Below is a small trained network, with its code and all its weights. Each question gives an input and a target symbol and asks what happens when units are switched off, that is, made to give their printed mean instead of their output.

import numpy as np


def w(rows, s, z=0):
    codes = np.array(rows[::2]) - 128.0
    scale = np.full(codes.shape[1], s)
    scale[-1] = z or s
    return codes * scale


def norm(h):
    return h / np.sqrt((h * h).mean(-1, keepdims=True) + 1e-5)


def softmax(a):
    e = np.exp(a - a.max(-1, keepdims=True))
    return e / e.sum(-1, keepdims=True)


def log_softmax(a):
    a = a - a.max(-1, keepdims=True)
    return a - np.log(np.exp(a).sum(-1, keepdims=True))


def net(x, mask):
    ids = ['αζλμξτφ'.index(c) for c in x.split()]
    T = len(ids)
    res = E[ids] + P[:T]
    u = 0
    for l in range(3):
        r = norm(res)
        for j in range(2):
            rows = slice(3 * j, 3 * j + 3)
            q, k, v = (r @ M[l][rows].T for M in (Q, K, V))
            z = softmax(np.where(np.tri(T) > 0, q @ k.T / 3**0.5, -1e9)) @ v
            o = O[l][rows]
            res = res + np.where(mask[u + j], z, o[:, -1]) @ o[:, :-1]
        u += 2
    return log_softmax(norm(res)[-1] @ U[:, :-1].T + U[:, -1])


Q, K, V, O = {}, {}, {}, {}
E = w([
[124,154,69,143,28],'α',
[103,197,121,158,94],'ζ',
[166,217,169,120,144],'λ',
[195,110,236,147,8],'μ',
[89,136,131,69,77],'ξ',
[164,151,63,159,101],'τ',
[113,65,113,147,113],'φ',
],0.018)
P = w([
[142,126,96,144,2],'0',
[146,119,92,131,46],'1',
[142,104,94,122,76],'2',
[122,105,99,126,95],'3',
[119,107,116,130,109],'4',
[113,111,132,135,120],'5',
[110,110,145,141,135],'6',
[103,100,156,145,148],'7',
[100,98,164,148,167],'8',
[97,93,169,152,170],'9',
[79,98,170,148,168],'10',
],0.0099)
Q[0] = w([
[133,184,140,170,106],'L0H1',
[101,7,160,165,154],'L0H1',
[76,140,196,69,104],'L0H1',
[102,110,110,221,100],'L0H2',
[113,57,173,71,144],'L0H2',
[116,152,90,201,122],'L0H2',
],0.012)
K[0] = w([
[144,100,159,181,151],'L0H1',
[150,169,138,74,68],'L0H1',
[201,159,145,91,148],'L0H1',
[110,68,160,150,162],'L0H2',
[70,113,122,3,36],'L0H2',
[107,108,106,226,229],'L0H2',
],0.012)
V[0] = w([
[155,94,135,156,214],'L0H1',
[146,182,143,32,98],'L0H1',
[192,160,69,221,108],'L0H1',
[104,200,251,46,126],'L0H2',
[2,94,149,27,51],'L0H2',
[169,112,219,180,58],'L0H2',
],0.0078)
O[0] = w([
[121,99,128,162,230,1],'L0H1',
[106,154,142,51,85,162],'L0H1',
[151,167,177,128,178,198],'L0H1',
[60,133,114,87,162,91],'L0H2',
[2,123,133,159,156,214],'L0H2',
[141,138,52,100,153,220],'L0H2',
],0.0097,0.0068)
Q[1] = w([
[146,128,47,116,195],'L1H1',
[125,63,101,154,184],'L1H1',
[157,226,73,189,100],'L1H1',
[189,114,190,90,125],'L1H2',
[171,192,134,250,120],'L1H2',
[80,114,132,126,70],'L1H2',
],0.012)
K[1] = w([
[97,132,97,175,73],'L1H1',
[142,115,5,171,78],'L1H1',
[51,69,191,171,163],'L1H1',
[163,193,135,103,177],'L1H2',
[136,180,147,131,46],'L1H2',
[106,101,160,104,131],'L1H2',
],0.014)
V[1] = w([
[60,173,93,165,206],'L1H1',
[142,164,254,99,124],'L1H1',
[139,33,139,68,123],'L1H1',
[198,193,125,59,138],'L1H2',
[157,98,119,173,148],'L1H2',
[58,143,82,105,165],'L1H2',
],0.0092)
O[1] = w([
[142,44,87,1,153,3],'L1H1',
[120,216,198,74,77,200],'L1H1',
[169,167,104,136,235,101],'L1H1',
[69,63,86,176,165,147],'L1H2',
[64,95,165,65,29,56],'L1H2',
[118,94,187,164,99,90],'L1H2',
],0.0081,0.0069)
Q[2] = w([
[194,186,144,146,122],'L2H1',
[186,96,115,130,148],'L2H1',
[174,109,112,125,198],'L2H1',
[165,83,140,138,84],'L2H2',
[160,100,71,154,171],'L2H2',
[105,150,250,118,134],'L2H2',
],0.018)
K[2] = w([
[251,15,208,241,146],'L2H1',
[254,123,4,186,51],'L2H1',
[178,218,10,214,40],'L2H1',
[236,119,150,27,119],'L2H2',
[176,132,96,223,6],'L2H2',
[58,152,206,76,244],'L2H2',
],0.0076)
V[2] = w([
[169,97,78,120,87],'L2H1',
[50,129,197,148,141],'L2H1',
[131,178,17,72,200],'L2H1',
[117,114,150,158,9],'L2H2',
[128,203,109,59,143],'L2H2',
[170,118,179,112,208],'L2H2',
],0.011)
O[2] = w([
[85,113,140,139,115,124],'L2H1',
[74,133,131,63,195,162],'L2H1',
[134,156,254,79,131,21],'L2H1',
[156,123,193,115,201,252],'L2H2',
[133,65,89,97,61,167],'L2H2',
[170,202,97,206,22,19],'L2H2',
],0.0089,0.011)
U = w([
[53,29,108,195,2,87],'α',
[2,80,222,115,130,222],'ζ',
[165,186,141,39,82,66],'λ',
[94,236,22,147,143,3],'μ',
[182,119,95,34,188,116],'ξ',
[238,168,211,176,84,198],'τ',
[134,36,118,239,230,135],'φ',
],0.0084,0.0033)

Each question gives the input, a string of symbols that net reads in full, and the target symbol t.
The units are the heads (3 rows each of Q, K, V and O). Each row of codes is followed by its name. A weight is (code - 128) times the scale printed after its matrix; where a second scale follows, it is the last column's (O and U).
mask holds one flag per head, layer by layer. A switched-off head (its flag False) gives its mean, the last column of its rows in O, instead of its output. The means were averaged over made-up inputs and are rounded, as every weight is.
A unit's drop is (log p(t) with every unit on - log p(t) with that unit switched off) / (log p(t) with every unit on - log p(t) with every unit switched off).
The circuit of an input: a set's keep is (log p(t) with only the set's units on - log p(t) with every unit switched off) / (log p(t) with every unit on - log p(t) with every unit switched off). Starting from all 6 units, units are removed one at a time, each time the one whose removal leaves the highest keep (on an exact tie, the one counted first), for as long as the keep stays at least 0.8.
circuit, biggest first: the units of the circuit, biggest drop first
unit that matters most: the unit with the biggest drop
heads that matter: for each layer, one digit per head in row order, 1 if its drop is at least 0.15 and else 0, layers parted by /
input α ξ ζ α α, target ζ: circuit, biggest first	L2H2
input ζ α ζ α ξ ζ, target ξ: heads that matter	01 / 10 / 00
input λ μ μ μ λ, target μ: circuit, biggest first	L2H2; L1H2
input λ μ ζ α ζ ζ, target ζ: circuit, biggest first	L0H2; L2H1; L1H1
input φ μ ξ λ ζ φ φ ζ μ, target α: heads that matter	00 / 00 / 01
input α μ μ φ ξ λ, target φ: heads that matter	11 / 00 / 00
input μ α τ λ φ ζ μ τ α τ, target τ: heads that matter	01 / 00 / 00
input ζ ζ α, target ζ: circuit, biggest first	L2H2; L2H1
input α α ζ μ τ φ λ, target φ: heads that matter	10 / 11 / 00
input μ α ζ ζ, target ζ: circuit, biggest first	L0H2; L2H2; L2H1; L1H2
input φ μ ξ μ, target ζ: heads that matter	01 / 00 / 00
input ζ ζ α μ α τ λ, target τ: circuit, biggest first	L0H2; L2H1
input μ μ ζ α τ λ ξ λ, target ξ: circuit, biggest first	L1H1; L0H2
input α α φ ξ μ φ ξ α μ μ λ, target μ: heads that matter	10 / 00 / 11
input τ μ ξ φ, target ζ: unit that matters most	L0H2
input μ μ ζ α τ λ μ φ, target α: heads that matter	00 / 01 / 01
input λ ξ ξ τ λ φ μ, target α: heads that matter	00 / 01 / 01
input ζ ξ φ φ μ, target ζ: heads that matter	01 / 00 / 01
input λ α ζ, target λ: circuit, biggest first	L2H1; L0H2
input μ μ α φ μ ζ, target φ: heads that matter	11 / 00 / 00
input μ α μ α λ α, target λ: circuit, biggest first	L2H1; L0H2; L0H1
input ξ λ μ τ λ, target τ: heads that matter	01 / 00 / 11
input φ φ ζ μ μ τ τ τ μ ζ, target τ: unit that matters most	L0H2
input ζ φ ζ ζ, target φ: circuit, biggest first	L1H1; L0H1
input α ζ ζ ξ τ λ φ α, target φ: heads that matter	10 / 00 / 00
input ξ ζ φ, target ζ: circuit, biggest first	L2H1; L0H2
